Below is a small trained network, with its code and all its weights. Each question gives an input and a target symbol and asks what happens when units are switched off, that is, made to give their printed mean instead of their output.

import numpy as np


def w(rows, s, z=0):
    codes = np.array(rows[::2]) - 128.0
    scale = np.full(codes.shape[1], s)
    scale[-1] = z or s
    return codes * scale


def norm(h):
    return h / np.sqrt((h * h).mean(-1, keepdims=True) + 1e-5)


def f(y):
    return np.maximum(y, 0)


def softmax(a):
    e = np.exp(a - a.max(-1, keepdims=True))
    return e / e.sum(-1, keepdims=True)


def log_softmax(a):
    a = a - a.max(-1, keepdims=True)
    return a - np.log(np.exp(a).sum(-1, keepdims=True))


def net(x, mask):
    ids = ['ΔΛΠΦγημστψω'.index(c) for c in x.split()]
    T = len(ids)
    res = E[ids] + P[:T]
    u = 0
    for l in range(2):
        r = norm(res)
        for j in range(2):
            rows = slice(3 * j, 3 * j + 3)
            q, k, v = (r @ M[l][rows].T for M in (Q, K, V))
            z = softmax(np.where(np.tri(T) > 0, q @ k.T / 3**0.5, -1e9)) @ v
            o = O[l][rows]
            res = res + np.where(mask[u + j], z, o[:, -1]) @ o[:, :-1]
        u += 2
        y = f(norm(res) @ A[l][:, :-1].T + A[l][:, -1])
        res = res + np.where(mask[u : u + 4], y, B[l][:, -1]) @ B[l][:, :-1]
        u += 4
    return log_softmax(norm(res)[-1] @ U[:, :-1].T + U[:, -1])


Q, K, V, O, A, B = {}, {}, {}, {}, {}, {}
E = w([
[147,34,162],'Δ',
[166,110,25],'Λ',
[36,131,96],'Π',
[98,68,250],'Φ',
[144,152,74],'γ',
[98,27,97],'η',
[35,143,83],'μ',
[137,218,235],'σ',
[89,247,77],'τ',
[254,252,109],'ψ',
[28,141,171],'ω',
],0.0071)
P = w([
[2,177,19],'0',
[85,172,61],'1',
[112,160,87],'2',
[135,133,106],'3',
[158,138,127],'4',
[161,127,146],'5',
[185,106,159],'6',
[193,92,183],'7',
[197,86,182],'8',
],0.0032)
Q[0] = w([
[229,137,254],'0.h1',
[104,115,54],'0.h1',
[59,139,44],'0.h1',
[168,133,157],'0.h2',
[53,133,82],'0.h2',
[201,123,151],'0.h2',
],0.0099)
K[0] = w([
[255,217,129],'0.h1',
[88,31,141],'0.h1',
[50,60,95],'0.h1',
[104,88,126],'0.h2',
[154,230,138],'0.h2',
[72,54,162],'0.h2',
],0.0065)
V[0] = w([
[60,139,87],'0.h1',
[86,110,109],'0.h1',
[169,198,164],'0.h1',
[161,91,134],'0.h2',
[190,145,103],'0.h2',
[252,80,191],'0.h2',
],0.0031)
O[0] = w([
[48,127,116,190],'0.h1',
[48,144,114,162],'0.h1',
[214,84,176,91],'0.h1',
[162,117,161,98],'0.h2',
[106,91,177,100],'0.h2',
[254,43,208,5],'0.h2',
],0.0043,0.0019)
A[0] = w([
[94,152,202,79],'0.n1',
[107,68,154,69],'0.n2',
[131,35,74,4],'0.n3',
[180,111,12,87],'0.n4',
],0.011,0.0024)
B[0] = w([
[24,128,125,226],'0.n1',
[109,94,67,217],'0.n2',
[153,113,4,247],'0.n3',
[52,194,162,251],'0.n4',
],0.011,0.0028)
Q[1] = w([
[5,20,134],'1.h1',
[171,187,81],'1.h1',
[143,219,151],'1.h1',
[22,60,137],'1.h2',
[65,105,175],'1.h2',
[191,202,124],'1.h2',
],0.019)
K[1] = w([
[58,250,66],'1.h1',
[107,48,165],'1.h1',
[172,130,175],'1.h1',
[171,83,192],'1.h2',
[188,128,179],'1.h2',
[80,179,76],'1.h2',
],0.021)
V[1] = w([
[160,121,74],'1.h1',
[171,115,52],'1.h1',
[150,217,50],'1.h1',
[128,61,107],'1.h2',
[136,7,34],'1.h2',
[224,190,4],'1.h2',
],0.013)
O[1] = w([
[89,142,111,115],'1.h1',
[80,145,105,110],'1.h1',
[160,162,53,254],'1.h1',
[76,126,129,107],'1.h2',
[2,123,116,113],'1.h2',
[140,203,12,94],'1.h2',
],0.018,0.0083)
A[1] = w([
[137,252,212,253],'1.n1',
[135,21,25,193],'1.n2',
[122,196,218,45],'1.n3',
[159,121,72,184],'1.n4',
],0.019,0.0041)
B[1] = w([
[34,252,184,222],'1.n1',
[233,26,171,255],'1.n2',
[176,145,65,159],'1.n3',
[84,104,88,233],'1.n4',
],0.023,0.0081)
U = w([
[30,92,61,210],'Δ',
[127,126,112,33],'Λ',
[133,111,103,71],'Π',
[22,48,243,154],'Φ',
[179,170,63,69],'γ',
[47,115,86,101],'η',
[146,136,54,69],'μ',
[214,151,254,141],'σ',
[169,152,131,120],'τ',
[242,192,38,96],'ψ',
[144,146,171,253],'ω',
],0.0097,0.0032)

Each question gives the input, a string of symbols that net reads in full, and the target symbol t.
The units are the heads (3 rows each of Q, K, V and O) and the neurons (one row each of A and B). Each row of codes is followed by its name. A weight is (code - 128) times the scale printed after its matrix; where a second scale follows, it is the last column's (O, A, B and U).
mask holds one flag per unit, layer by layer, with each layer's heads first. A switched-off unit (its flag False) gives its mean, the last column of its rows in O or B, instead of its output. The means were averaged over made-up inputs and are rounded, as every weight is.
A unit's drop is (log p(t) with every unit on - log p(t) with that unit switched off) / (log p(t) with every unit on - log p(t) with every unit switched off).
The circuit of an input: a set's keep is (log p(t) with only the set's units on - log p(t) with every unit switched off) / (log p(t) with every unit on - log p(t) with every unit switched off). Starting from all 12 units, units are removed one at a time, each time the one whose removal leaves the highest keep (on an exact tie, the one counted first), for as long as the keep stays at least 0.8.
circuit, biggest first: the units of the circuit, biggest drop first
unit that matters most: the unit with the biggest drop
k most important neurons: the k neurons with the biggest drops, biggest first
which heads matter: for each layer, one digit per head in row order, 1 if its drop is at least 0.15 and else 0, layers parted by /
drop of u: that unit's drop, to one decimal
input η σ η Δ μ γ Φ η ω, target Φ: which heads matter -> 00 / 01
input μ σ τ γ σ Π, target σ: circuit, biggest first -> (1.h2; 0.n3)
input τ η ψ ω, target ψ: unit that matters most -> 1.h2
input η ω Φ γ σ γ, target σ: 2 most important neurons -> (0.n3; 0.n4)
input Λ σ Λ τ τ Δ τ ω, target Δ: which heads matter -> 00 / 01
input σ σ γ, target σ: 2 most important neurons -> (0.n4; 0.n3)
input η τ Δ σ ω, target σ: which heads matter -> 10 / 01
input ω Λ ψ σ Π τ Φ τ, target σ: 2 most important neurons -> (0.n3; 1.n4)
input ω Δ τ ψ Φ σ ω σ ψ, target σ: 2 most important neurons -> (0.n3; 1.n4)
input σ μ μ, target σ: circuit, biggest first -> (0.n3; 1.h2)
input τ η γ Λ σ Λ Λ ω, target σ: 2 most important neurons -> (0.n3; 0.n1)
input Φ σ η μ, target σ: circuit, biggest first -> (1.h2; 0.n3)
input μ σ γ σ η η η η Λ, target Δ: 2 most important neurons -> (0.n3; 0.n1)
input η η Δ, target Δ: circuit, biggest first -> (1.h2)
input τ γ Λ η η ψ Δ ω, target Δ: which heads matter -> 11 / 01
input η Φ ω γ ω Π, target Φ: which heads matter -> 00 / 01
input Δ Δ ω η γ Φ, target Φ: 2 most important neurons -> (1.n2; 0.n2)
input Φ η ψ η Δ η η, target Δ: which heads matter -> 00 / 11
input τ η η Λ Λ Φ Δ Δ μ, target Δ: 2 most important neurons -> (0.n1; 1.n1)
input σ Π η ω Λ σ μ ψ ω, target ψ: circuit, biggest first -> (1.h2)
input μ Φ μ μ, target Φ: drop of 1.h2 -> 0.5
